Questions about the array below. Rows and columns are numbered from 0.
1) Read off the entry directly above the smallest entry.
2) Read off the top-left entry.
3) Read off the top entry of the column that holds the largest entry.
4) Read off the entry at row 1, column 0.
5) Read off the entry just left of 120.
6) Read off the entry directly below the largest entry.
7) Read off the entry in row 2 and column 0.
8) Read off the entry at row 0, column 2.
[[117 134 135 133 125 138 130 144 129 121 113 133 130 142 132]
 [140 134 137 126 127 143 132 126 116 128 139 125 126 127 121]
 [130 125 133 127 128 122 124 144 122 124 120 117 121 134 133]
 [139 132 129 131 128 119 129 122 129 130 130 115 128 103 131]
 [107 139 125 133 129 119 126 102 112 130 119 135 127 138 125]
 [116 122 124 128 128 135 124 135 112 132 130 121 123 126 127]
 [115 129 125 133 127 135 131 127 123 129 115 135 128 119 115]
 [124 132 133 129 124 133 132 146 131 133 116 128 127 124 126]
 [136 133 123 128 128 112 126 145 131 123 129 126 129 138 127]
 [122 137 126 127 130 129 131 109 128 126 117 132 122 123 124]]
1) 122
2) 117
3) 144
4) 140
5) 124
6) 145
7) 130
8) 135

Questions about the table below.
1) Which number is the entry in the bottom-left corner?
2) Which number is the entry in the top-left corner?
3) Which number is the entry just left of the largest entry?
4) Which number is the bottom entry of the column that holds the largest entry?
[[116 130 140 127 117]
 [107 137 147 127 101]]
1) 107
2) 116
3) 137
4) 147

Questions about the row below.
1) What is the 5th entry from the end?
2) What is the 1st entry from the left?
[132 128 155 142 110 127 130]
1) 155
2) 132

Questions about the table below.
1) Read off the minimum.
2) Read off the entry just right of the largest entry.
array([[139, 129, 135, 126, 119, 135, 128, 121, 121, 137, 128, 123, 108,
        132, 131],
       [128, 130, 135, 128, 124, 125, 127, 125, 119, 136, 129, 130, 111,
        134, 132],
       [128, 129, 133, 129, 118, 123, 143, 122, 115, 132, 129, 120, 112,
        130, 135],
       [134, 139, 131, 129, 118, 123, 132, 133, 120, 141, 129, 122, 108,
        136, 135],
       [134, 126, 127, 125, 119, 124, 133, 120, 127, 133, 132, 122, 104,
        132, 130],
       [139, 129, 135, 125, 120, 135, 129, 120, 122, 136, 128, 124, 108,
        132, 131],
       [133, 131, 133, 131, 120, 122, 140, 123, 115, 133, 127, 127, 110,
        134, 139],
       [130, 137, 128, 127, 120, 126, 132, 135, 121, 140, 128, 121, 108,
        137, 135],
       [135, 129, 135, 128, 121, 131, 124, 126, 117, 136, 129, 121, 107,
        133, 131],
       [137, 128, 129, 122, 124, 125, 132, 121, 127, 135, 128, 125, 108,
        132, 133]])
1) 104
2) 122

[[138 124 133 143 128 130 126 127 128 112 122 129 114 141]
 [109 141 124 146 112 137 140 145 137 133 150 133 145 113]
 [137 146 151 138 140 129 142 105 126 127 117 123 129 122]
 [143 120 114 109 148 136 139 146 130 150 112 115 115 129]
 [130 145 147 124 136 146 106 105 123 117 108 148 112 130]
 [143 119 126 109 146 129 132 123 148 149 146 114 111 146]
 [150 121 144 135 108 130 132 107 121 118 106 137 151 110]
 [124 106 140 135 140 147 127 114 106 122 121 106 114 110]
 [148 119 148 119 137 111 105 122 122 137 129 110 107 124]
 [138 141 110 149 128 128 150 133 148 116 148 118 146 109]
 [109 141 141 129 142 114 130 106 130 131 127 148 109 126]]
The largest entry in the first row is 143
Give the top-left entry.
138
Give the fifth entry from the end, reading row by row.
131
The top-right entry -> 141
The bottom-right entry -> 126
The third entry on the main diagonal -> 151
The second entry on the diagonal from the top-right corner is 145
Give the largest entry in the last column.
146
Give the largest entry in the last row.
148
The entry in the bottom-left corner is 109
The smallest entry in the first row is 112
The entry directly below 144 -> 140
Give the 2nd entry from the end, reading row by row.
109
The third entry, reading row by row -> 133
The smallest entry in the last row is 106
